Below is a small trained network, with its code and all its weights. Each question gives an input and a class and asks what happens when units are switched off, that is, made to give their printed mean instead of their output.

import numpy as np


def w(rows, s, z=0):
    codes = np.array(rows[::2]) - 128.0
    scale = np.full(codes.shape[1], s)
    scale[-1] = z or s
    return codes * scale


def f(y):
    return y / 2 * (1 + np.tanh(0.7978845608 * (y + 0.044715 * y**3)))


def log_softmax(a):
    a = a - a.max(-1, keepdims=True)
    return a - np.log(np.exp(a).sum(-1, keepdims=True))


def net(x, mask):
    res = np.array(x, float).reshape(1, 5) / 4 @ E
    y = f(res @ A[0][:, :-1].T + A[0][:, -1])
    res = res + np.where(mask, y, B[0][:, -1]) @ B[0][:, :-1]
    return log_softmax(res[-1] @ U[:, :-1].T + U[:, -1])


A, B = {}, {}
E = w([
[147,103,227,143,26],'x0',
[127,129,127,126,127],'x1',
[118,176,51,126,35],'x2',
[87,24,77,157,125],'x3',
[106,167,145,254,152],'x4',
],0.0065)
A[0] = w([
[105,179,60,147,63,64],'neuron 1',
[126,141,71,113,170,134],'neuron 2',
[201,80,134,18,85,64],'neuron 3',
[135,149,128,240,137,31],'neuron 4',
[130,203,167,99,135,59],'neuron 5',
[116,23,87,150,109,31],'neuron 6',
[129,100,174,131,78,126],'neuron 7',
[141,146,64,122,177,77],'neuron 8',
[121,170,64,129,57,26],'neuron 9',
[128,101,143,115,132,254],'neuron 10',
[62,112,157,7,127,101],'neuron 11',
[159,76,191,133,198,45],'neuron 12',
[82,124,201,121,76,92],'neuron 13',
[113,165,67,145,34,61],'neuron 14',
[148,19,93,173,105,83],'neuron 15',
[92,66,113,138,119,59],'neuron 16',
[125,127,79,61,177,107],'neuron 17',
[116,61,179,114,34,88],'neuron 18',
[124,60,209,94,186,95],'neuron 19',
[122,230,186,72,138,90],'neuron 20',
[180,144,121,254,119,65],'neuron 21',
[130,230,168,77,153,85],'neuron 22',
[116,151,66,100,37,82],'neuron 23',
[66,97,225,90,214,26],'neuron 24',
[103,34,82,139,140,100],'neuron 25',
[96,42,96,146,111,60],'neuron 26',
[135,217,173,91,139,48],'neuron 27',
[135,91,106,9,120,19],'neuron 28',
[148,152,49,120,186,51],'neuron 29',
[91,149,72,95,183,90],'neuron 30',
[104,160,80,113,201,40],'neuron 31',
[82,159,81,102,177,80],'neuron 32',
[69,181,162,218,141,63],'neuron 33',
[129,190,168,93,143,30],'neuron 34',
[140,87,198,123,201,38],'neuron 35',
[141,160,59,139,57,46],'neuron 36',
[135,99,209,139,52,6],'neuron 37',
[161,95,184,150,63,45],'neuron 38',
],0.0095,0.0073)
B[0] = w([
[162,90,140,63,170,149],'neuron 1',
[150,149,187,152,112,164],'neuron 2',
[18,130,102,180,199,185],'neuron 3',
[48,99,113,162,180,144],'neuron 4',
[143,85,90,150,88,132],'neuron 5',
[120,77,58,153,74,137],'neuron 6',
[166,157,170,180,127,166],'neuron 7',
[137,114,187,166,102,141],'neuron 8',
[126,44,151,86,161,134],'neuron 9',
[197,228,112,125,182,253],'neuron 10',
[44,144,103,165,194,171],'neuron 11',
[150,59,147,74,153,144],'neuron 12',
[159,134,185,186,114,155],'neuron 13',
[184,82,127,77,187,157],'neuron 14',
[171,115,45,159,102,154],'neuron 15',
[126,88,90,134,94,122],'neuron 16',
[117,183,168,170,150,164],'neuron 17',
[173,157,200,200,113,184],'neuron 18',
[169,112,124,52,179,173],'neuron 19',
[185,111,33,166,95,171],'neuron 20',
[45,139,99,162,199,158],'neuron 21',
[171,110,41,161,88,164],'neuron 22',
[183,95,135,78,213,168],'neuron 23',
[152,59,146,75,163,149],'neuron 24',
[181,144,52,146,96,159],'neuron 25',
[139,96,65,145,81,138],'neuron 26',
[150,68,74,155,80,140],'neuron 27',
[4,69,124,177,154,152],'neuron 28',
[142,108,197,196,108,144],'neuron 29',
[152,125,197,176,115,154],'neuron 30',
[165,103,185,185,134,139],'neuron 31',
[142,118,184,165,113,143],'neuron 32',
[47,146,106,170,200,160],'neuron 33',
[121,30,100,151,86,121],'neuron 34',
[140,50,150,76,152,143],'neuron 35',
[144,68,145,83,161,139],'neuron 36',
[126,86,222,199,90,149],'neuron 37',
[133,104,193,189,97,147],'neuron 38',
],0.03,0.0062)
U = w([
[166,188,196,230,134,93],'0',
[47,184,85,203,209,91],'1',
[180,123,127,100,195,89],'2',
[168,155,24,199,81,104],'3',
[152,211,111,178,163,248],'4',
[46,253,164,35,11,110],'5',
],0.0059,0.012)

Each question gives the input, the list of numbers given to net, and the class t.
The units are the neurons (one row each of A and B). Each row of codes is followed by its name. A weight is (code - 128) times the scale printed after its matrix; where a second scale follows, it is the last column's (A, B and U).
mask holds one flag per neuron, in row order. A switched-off neuron (its flag False) gives its mean, the last column of its row in B, instead of its output. The means were averaged over made-up inputs and are rounded, as every weight is.
A unit's drop is (log p(t) with every unit on - log p(t) with that unit switched off) / (log p(t) with every unit on - log p(t) with every unit switched off).
The circuit of an input: a set's keep is (log p(t) with only the set's units on - log p(t) with every unit switched off) / (log p(t) with every unit on - log p(t) with every unit switched off). Starting from the 12 units with the biggest drops (on a tie, the unit counted first), units are removed one at a time, each time the one whose removal leaves the highest keep (on an exact tie, the one counted first), for as long as the keep stays at least 0.8.
units of the circuit, in order: the units of the circuit, biggest drop first
most important unit: the unit with the biggest drop
k most important neurons: the k neurons with the biggest drops, biggest first
drop when u is switched off: that unit's drop, to one decimal
input [-6,1,4,-7,-5], class 3: units of the circuit, in order	[neuron 22]
input [-3,-6,-5,6,-1], class 3: units of the circuit, in order	[neuron 25; neuron 15]
input [-3,-2,-6,3,-3], class 2: units of the circuit, in order	[neuron 19; neuron 24]
input [-6,1,-4,7,6], class 3: units of the circuit, in order	[neuron 25; neuron 15]
input [5,-5,8,0,8], class 1: 3 most important neurons	[neuron 21; neuron 33; neuron 4]
input [-5,3,-6,-5,4], class 2: units of the circuit, in order	[neuron 24; neuron 35; neuron 12]
input [-7,6,2,-7,-4], class 0: units of the circuit, in order	[neuron 30; neuron 29]
input [-6,2,-3,-5,6], class 0: units of the circuit, in order	[neuron 31; neuron 29]
input [7,-4,-3,-2,-8], class 1: 3 most important neurons	[neuron 3; neuron 11; neuron 28]
input [0,-6,6,6,-2], class 2: units of the circuit, in order	[neuron 23; neuron 14]
input [5,5,-2,-4,-6], class 1: 2 most important neurons	[neuron 3; neuron 11]
input [0,0,-4,-4,-4], class 1: 3 most important neurons	[neuron 11; neuron 3; neuron 18]
input [-3,-1,-2,-5,-3], class 3: 2 most important neurons	[neuron 22; neuron 20]
input [-4,1,7,4,-8], class 1: units of the circuit, in order	[neuron 28]
input [-7,2,-8,1,-5], class 2: 2 most important neurons	[neuron 19; neuron 24]
input [6,7,-2,-6,-7], class 1: 3 most important neurons	[neuron 3; neuron 11; neuron 28]
input [-1,6,8,0,-7], class 2: 2 most important neurons	[neuron 23; neuron 14]
input [0,-3,1,8,-6], class 3: drop when neuron 25 is switched off	0.2
input [3,-6,-5,-8,-5], class 3: drop when neuron 20 is switched off	0.1
input [-6,-4,4,3,5], class 0: drop when neuron 32 is switched off	0.1
input [6,4,-1,-7,5], class 3: most important unit	neuron 20
